Below is a small trained network, with its code and all its weights. Each question gives an input and a class and asks what happens when units are switched off, that is, made to give their printed mean instead of their output.

import numpy as np


def w(rows, s, z=0):
    codes = np.array(rows[::2]) - 128.0
    scale = np.full(codes.shape[1], s)
    scale[-1] = z or s
    return codes * scale


def f(y):
    return y / 2 * (1 + np.tanh(0.7978845608 * (y + 0.044715 * y**3)))


def log_softmax(a):
    a = a - a.max(-1, keepdims=True)
    return a - np.log(np.exp(a).sum(-1, keepdims=True))


def net(x, mask):
    res = np.array(x, float).reshape(1, 6) / 4 @ E
    y = f(res @ A[0][:, :-1].T + A[0][:, -1])
    res = res + np.where(mask, y, B[0][:, -1]) @ B[0][:, :-1]
    return log_softmax(res[-1] @ U[:, :-1].T + U[:, -1])


A, B = {}, {}
E = w([
[186,208,122,85],'x0',
[194,149,149,216],'x1',
[168,136,75,88],'x2',
[208,118,80,154],'x3',
[62,212,69,222],'x4',
[118,158,200,254],'x5',
],0.0089)
A[0] = w([
[195,139,117,88,140],'N1',
[90,104,208,249,238],'N2',
[153,61,223,114,127],'N3',
[68,49,47,202,176],'N4',
[123,71,219,128,110],'N5',
[187,129,90,7,170],'N6',
[37,200,71,34,219],'N7',
[249,194,143,156,229],'N8',
[115,186,124,205,219],'N9',
[108,139,136,182,223],'N10',
[4,112,35,45,215],'N11',
[98,69,99,234,147],'N12',
[170,95,67,129,170],'N13',
[174,214,181,51,254],'N14',
[254,160,131,32,253],'N15',
],0.0091,0.0036)
B[0] = w([
[177,156,103,81,171],'N1',
[128,137,110,118,241],'N2',
[164,86,178,165,168],'N3',
[182,123,66,74,187],'N4',
[132,49,250,174,155],'N5',
[136,129,37,76,221],'N6',
[64,59,112,206,198],'N7',
[79,120,66,93,218],'N8',
[120,105,68,98,210],'N9',
[96,128,78,113,181],'N10',
[1,166,65,165,206],'N11',
[150,143,127,97,194],'N12',
[171,229,77,101,160],'N13',
[117,90,38,64,200],'N14',
[170,121,112,11,244],'N15',
],0.0078,0.012)
U = w([
[105,209,118,176,4],'0',
[45,64,59,192,188],'1',
[161,91,4,4,181],'2',
[173,45,178,111,44],'3',
[199,255,183,90,130],'4',
],0.0078,0.0039)

Each question gives the input, the list of numbers given to net, and the class t.
The units are the neurons (one row each of A and B). Each row of codes is followed by its name. A weight is (code - 128) times the scale printed after its matrix; where a second scale follows, it is the last column's (A, B and U).
mask holds one flag per neuron, in row order. A switched-off neuron (its flag False) gives its mean, the last column of its row in B, instead of its output. The means were averaged over made-up inputs and are rounded, as every weight is.
A unit's drop is (log p(t) with every unit on - log p(t) with that unit switched off) / (log p(t) with every unit on - log p(t) with every unit switched off).
The circuit of an input: a set's keep is (log p(t) with only the set's units on - log p(t) with every unit switched off) / (log p(t) with every unit on - log p(t) with every unit switched off). Starting from the 12 units with the biggest drops (on a tie, the unit counted first), units are removed one at a time, each time the one whose removal leaves the highest keep (on an exact tie, the one counted first), for as long as the keep stays at least 0.8.
circuit, biggest first: the units of the circuit, biggest drop first
unit that matters most: the unit with the biggest drop
top k neurons: the k neurons with the biggest drops, biggest first
drop when u is switched off: that unit's drop, to one decimal
input [-5,4,2,3,-3,7], class 3: top 2 neurons => (N11 N5)
input [-8,3,-3,-7,7,1], class 2: circuit, biggest first => (N4)
input [1,2,-2,-1,5,3], class 0: top 4 neurons => (N15 N14 N6 N7)
input [0,-4,2,-5,0,-4], class 1: circuit, biggest first => (N7 N11)
input [-6,-3,-2,-2,8,7], class 2: top 2 neurons => (N4 N12)
input [5,-6,-3,4,3,7], class 1: top 2 neurons => (N15 N6)
input [2,6,-2,5,7,6], class 2: top 3 neurons => (N9 N12 N7)
input [3,6,-2,-3,-6,8], class 3: top 2 neurons => (N5 N11)
input [-5,8,7,-7,6,-3], class 1: top 2 neurons => (N15 N6)
input [-5,1,-5,4,4,4], class 2: top 2 neurons => (N4 N12)
input [-7,5,4,-1,2,8], class 2: drop when N6 is switched off => -0.3
input [-6,0,0,-1,7,4], class 2: drop when N11 is switched off => 0.1
input [3,-5,-6,-6,-6,1], class 3: drop when N13 is switched off => 0.0
input [-8,-7,-2,-3,-7,0], class 1: unit that matters most => N11
input [-5,7,-8,-4,7,-2], class 2: drop when N14 is switched off => -0.1
